The symbols move the points like this.
q235 j q646
q235 w q153
q235 g q503
q235 i q555
q73 j q34
q73 w q401
q73 g q190
q73 i q962
q922 j q208
q922 w q503
q922 g q993
q922 i q586
q590 j q981
q590 w q73
q590 g q153
q590 i q613
q555 j q235
q555 w q11
q555 g q391
q555 i q697
q646 j q299
q646 w q262
q646 g q245
q646 i q235
q545 j q697
q545 w q855
q545 g q254
q545 i q341
q401 j q233
q401 w q719
q401 g q577
q401 i q913
q839 j q83
q839 w q254
q839 g q477
q839 i q780
q993 j q410
q993 w q83
q993 g q728
q993 i q797
q76 j q344
q76 w q232
q76 g q981
q76 i q658
q586 j q922
q586 w q391
q586 g q797
q586 i q83
q658 j q76
q658 w q383
q658 g q590
q658 i q34
q916 j q989
q916 w q235
q916 g q922
q916 i q245
q356 j q85
q356 w q873
q356 g q233
q356 i q40
q83 j q586
q83 w q226
q83 g q239
q83 i q839
q444 j q577
q444 w q76
q444 g q407
q444 i q140
q226 j q391
q226 w q341
q226 g q780
q226 i q254
q254 j q226
q254 w q989
q254 g q78
q254 i q27
q797 j q993
q797 w q839
q797 g q618
q797 i q239
q913 j q401
q913 w q68
q913 g q444
q913 i q344
q27 j q254
q27 w q916
q27 g q928
q27 i q208
q410 j q928
q410 w q586
q410 g q602
q410 i q993
q140 j q444
q140 w q658
q140 g q971
q140 i q981
q593 j q190
q593 w q444
q593 g q855
q593 i q14
q602 j q117
q602 w q797
q602 g q68
q602 i q728
q234 j q68
q234 w q85
q234 g q658
q234 i q232
q855 j q308
q855 w q407
q855 g q989
q855 i q299
q308 j q11
q308 w q14
q308 g q341
q308 i q855
q407 j q14
q407 w q981
q407 g q646
q407 i q971
q477 j q239
q477 w q78
q477 g q356
q477 i q706
q262 j q971
q262 w q613
q262 g q555
q262 i q153
q873 j q706
q873 w q410
q873 g q289
q873 i q117
q208 j q27
q208 w q245
q208 g q410
q208 i q922
q706 j q477
q706 w q928
q706 g q40
q706 i q873
q14 j q593
q14 w q140
q14 g q299
q14 i q407
q928 j q78
q928 w q922
q928 g q117
q928 i q410
q697 j q555
q697 w q308
q697 g q226
q697 i q545
q78 j q780
q78 w q208
q78 g q873
q78 i q928
q989 j q341
q989 w q646
q989 g q208
q989 i q916
q971 j q407
q971 w q590
q971 g q235
q971 i q262
q239 j q797
q239 w q780
q239 g q85
q239 i q477
q780 j q839
q780 w q27
q780 g q706
q780 i q78
q383 j q232
q383 w q40
q383 g q73
q383 i q233
q391 j q503
q391 w q545
q391 g q839
q391 i q226
q11 j q153
q11 w q593
q11 g q545
q11 i q308
q40 j q356
q40 w q117
q40 g q401
q40 i q289
q289 j q40
q289 w q602
q289 g q913
q289 i q719
q232 j q234
q232 w q356
q232 g q34
q232 i q383
q34 j q658
q34 w q233
q34 g q613
q34 i q73
q190 j q613
q190 w q577
q190 g q308
q190 i q593
q68 j q719
q68 w q618
q68 g q76
q68 i q234
q618 j q728
q618 w q477
q618 g q232
q618 i q85
q117 j q873
q117 w q993
q117 g q719
q117 i q602
q85 j q618
q85 w q706
q85 g q383
q85 i q356
q719 j q289
q719 w q728
q719 g q344
q719 i q68
q503 j q245
q503 w q697
q503 g q83
q503 i q391
q962 j q73
q962 w q913
q962 g q593
q962 i q577
q341 j q545
q341 w q299
q341 g q27
q341 i q989
q728 j q602
q728 w q239
q728 g q234
q728 i q618
q613 j q590
q613 w q962
q613 g q11
q613 i q190
q299 j q855
q299 w q971
q299 g q916
q299 i q646
q153 j q262
q153 w q190
q153 g q697
q153 i q11
q245 j q916
q245 w q555
q245 g q586
q245 i q503
q233 j q383
q233 w q289
q233 g q962
q233 i q401
q981 j q140
q981 w q34
q981 g q262
q981 i q590
q344 j q913
q344 w q234
q344 g q140
q344 i q76
q577 j q962
q577 w q344
q577 g q14
q577 i q444

In the rows, 474 means zero.

The rows follow the links: the fewer symbols apart two points are, the more alike their rows tend to be.

Each row is also shifted at random along 7 hidden directions that mean nothing.

Some points, each with a row of numbers:
q254: 513 418 482 555 564 400 357 659 500 366 590 473 459 342 476 470 543 615 403 457 440 656 384 589 358 419 501 444 450 434 418 416 358 653 556 473 554 347 586 462 504 460 401 344 550 555 345
q706: 486 451 360 466 497 588 558 632 351 505 457 565 543 419 456 637 354 516 333 386 589 501 652 385 331 409 702 408 412 386 350 524 493 442 496 542 467 530 444 386 434 364 560 592 392 518 521
q922: 444 444 451 576 589 574 398 722 492 396 584 498 454 342 485 553 451 496 435 467 545 633 539 363 350 409 680 322 404 380 401 488 326 568 515 474 553 478 544 431 511 416 421 553 531 585 358
q40: 257 489 417 438 386 519 634 567 388 575 344 549 628 480 443 523 430 575 302 293 390 432 285 727 420 587 558 607 529 491 385 532 503 477 500 582 396 478 500 537 365 426 613 394 385 299 591
q728: 394 451 376 426 458 497 636 446 370 555 401 558 565 452 453 608 397 533 313 361 524 412 470 496 357 552 494 503 471 419 385 511 543 435 492 545 412 503 439 421 410 393 589 514 329 429 561
q85: 404 489 402 436 441 430 473 383 394 537 388 578 570 447 476 602 373 448 344 394 545 401 458 391 414 463 342 489 527 390 442 567 430 440 430 558 417 516 507 453 448 420 615 525 428 408 564
q234: 688 517 387 360 372 372 554 412 354 541 355 519 517 538 470 558 377 478 417 455 578 462 486 320 514 482 360 452 512 460 463 544 567 330 380 561 352 478 526 476 400 455 598 476 369 532 607
q68: 411 549 429 419 379 491 527 451 421 562 361 539 563 518 461 549 390 360 413 427 521 430 354 337 491 644 426 483 537 424 462 619 416 395 392 592 379 475 407 502 405 450 602 484 397 401 581
q76: 527 523 451 344 331 459 383 431 396 520 354 541 534 583 503 457 412 392 474 469 473 348 793 510 600 225 582 631 519 559 499 559 597 388 432 525 448 477 327 442 402 458 555 413 514 392 622
q697: 456 431 545 500 597 491 378 329 568 396 621 419 343 449 505 446 515 374 623 623 548 433 735 273 472 415 453 397 398 452 540 412 485 476 492 339 580 485 316 366 591 505 328 599 519 586 361
q391: 165 422 525 599 577 399 326 726 505 326 594 438 408 355 488 414 535 658 478 477 446 726 422 580 411 279 527 411 461 477 448 409 401 620 546 442 548 397 740 523 512 485 390 372 604 629 339
q299: 441 442 566 525 530 533 435 395 571 427 564 390 386 495 484 360 564 458 597 543 393 409 570 567 530 407 500 498 427 540 532 353 527 510 528 346 560 519 439 462 539 522 347 512 545 453 392
q658: 643 589 478 405 317 453 365 508 471 519 351 515 552 571 489 426 448 338 499 476 407 435 393 472 629 494 476 578 568 522 515 610 371 468 379 574 422 442 416 557 407 498 557 349 544 342 580
q719: 553 518 392 424 391 456 563 535 352 536 348 520 526 508 458 564 361 475 419 432 572 522 450 308 499 462 443 390 512 439 440 557 510 345 387 576 359 535 627 518 403 446 604 521 397 543 601
q245: 593 384 468 521 587 499 614 604 466 396 614 378 360 425 451 458 528 600 533 540 525 643 494 457 390 545 614 336 350 468 434 344 578 480 544 393 518 401 500 418 500 476 341 478 396 707 353
q308: 558 474 549 443 491 381 370 443 539 375 569 387 332 525 495 369 546 393 661 648 519 563 625 340 568 448 469 443 437 534 565 453 521 456 441 400 520 332 339 454 516 543 334 396 512 639 399
q981: 588 529 508 357 357 441 447 472 463 474 432 435 431 615 491 376 483 368 615 580 481 480 668 439 640 443 601 546 484 601 543 523 615 392 406 484 449 363 267 470 417 519 433 353 471 537 547
q73: 405 488 491 416 374 401 595 365 409 529 336 404 437 616 464 381 456 558 556 500 465 446 456 508 639 334 304 490 526 600 551 405 723 273 404 456 368 578 742 588 429 535 537 482 438 532 601
q383: 394 534 446 410 355 325 375 469 387 508 332 532 544 523 498 476 406 494 423 434 480 486 445 467 578 262 298 529 586 513 502 559 497 405 388 572 387 495 694 562 419 477 625 392 522 457 603
q341: 59 437 590 598 614 571 363 399 627 410 605 418 391 417 488 398 550 412 573 527 424 436 473 476 443 467 471 442 440 466 541 412 356 576 534 348 586 546 447 473 592 501 368 593 580 418 338
q83: 701 402 426 557 579 491 432 519 494 435 565 522 514 315 469 568 497 567 319 384 456 470 385 555 306 464 451 440 432 365 383 407 324 620 562 466 550 498 558 418 527 401 459 525 501 427 370
q545: 527 428 521 534 557 566 566 486 578 439 597 383 414 448 456 403 576 482 553 516 408 481 377 567 424 698 579 459 399 477 472 372 461 554 556 383 554 437 327 451 516 505 325 474 445 472 353
q289: 358 517 416 443 395 517 506 528 386 555 346 557 575 488 474 563 367 457 374 389 506 437 506 444 460 409 527 497 525 447 433 575 474 408 436 570 404 550 525 489 406 421 620 512 451 404 605
q190: 438 493 560 451 436 445 491 284 518 486 447 386 394 593 486 340 520 418 636 563 428 386 498 471 635 441 351 503 497 576 601 409 603 364 429 398 453 538 506 520 487 567 425 503 498 477 498

From each start, follow one symbol. Which point do you reach?
Answer with the point's name.
new walk
661 463 542 447 493 386 274 447 540 365 573 426 368 495 519 380 536 405 616 613 472 507 726 416 567 297 506 494 450 536 544 446 483 520 474 396 559 381 324 415 535 514 343 399 597 564 395
w: q407
new walk
417 435 565 535 546 460 371 420 579 393 581 390 370 463 493 369 566 472 592 556 419 495 503 509 513 405 416 466 450 509 540 376 461 531 506 359 555 470 506 486 555 529 341 476 574 514 365
i: q555
new walk
745 580 434 397 313 593 490 647 424 552 338 525 572 577 472 487 409 325 467 449 448 473 451 426 584 576 693 510 527 500 446 635 393 424 394 610 407 455 353 539 357 456 564 415 468 380 600
i: q344
new walk
838 557 516 479 397 632 502 354 562 549 421 408 453 589 460 394 492 268 609 535 411 327 397 394 649 619 470 468 495 504 562 477 402 390 401 445 465 610 389 540 486 543 452 590 504 334 513
w: q73
new walk
207 454 574 572 560 615 356 458 620 425 571 430 435 441 488 358 574 439 558 496 329 397 515 666 483 423 599 548 451 520 515 392 399 606 570 356 609 523 373 487 561 503 354 499 610 334 350
j: q235
new walk
417 530 416 484 394 522 424 595 435 537 357 586 637 431 466 554 397 465 305 332 432 446 322 561 450 451 505 525 550 425 415 595 297 530 452 615 431 541 581 547 411 419 633 460 523 298 556
i: q40
new walk
789 386 467 519 590 501 455 454 530 421 615 461 462 370 481 483 554 562 418 456 416 429 528 645 346 469 535 517 385 441 427 336 455 608 596 393 590 437 363 366 532 434 361 475 474 432 341
i: q391
new walk
578 593 513 423 359 484 366 560 482 467 417 428 400 609 478 393 435 246 679 628 539 570 541 159 689 493 542 380 512 532 574 626 413 363 320 522 422 434 416 553 436 549 458 434 544 601 543
i: q981
new walk
122 364 481 573 629 505 640 521 478 433 580 425 406 376 442 492 511 647 445 450 502 573 385 524 317 565 483 361 387 425 428 349 561 491 570 399 495 484 597 448 520 468 411 548 384 590 363
w: q245
new walk
404 404 550 512 571 558 654 336 543 457 568 330 305 521 449 389 542 496 651 597 494 445 532 417 499 583 488 368 370 520 532 304 670 377 512 301 507 532 435 448 540 533 317 611 387 604 393
i: q235
new walk
150 435 451 512 562 426 318 413 481 451 526 594 536 335 499 600 437 472 328 394 530 425 550 454 305 403 401 508 488 360 423 540 320 593 513 490 527 447 414 371 526 398 533 516 510 395 430
g: q602
new walk
507 502 485 391 336 525 627 525 418 545 355 420 485 626 444 376 466 525 548 464 397 446 522 635 626 408 615 565 492 615 485 441 708 336 456 486 411 512 500 559 383 512 493 415 434 464 601
j: q73
new walk
774 487 533 474 428 583 477 385 541 509 438 404 460 572 478 346 532 450 568 487 318 302 514 683 609 376 521 588 480 577 532 378 552 453 501 396 509 601 464 528 483 519 416 505 536 314 501
i: q14
new walk
403 536 496 397 354 425 614 403 443 539 362 415 445 619 447 410 448 411 595 532 494 494 352 346 630 630 369 459 534 540 545 530 603 298 371 502 348 464 505 570 416 545 520 438 388 544 585
w: q233
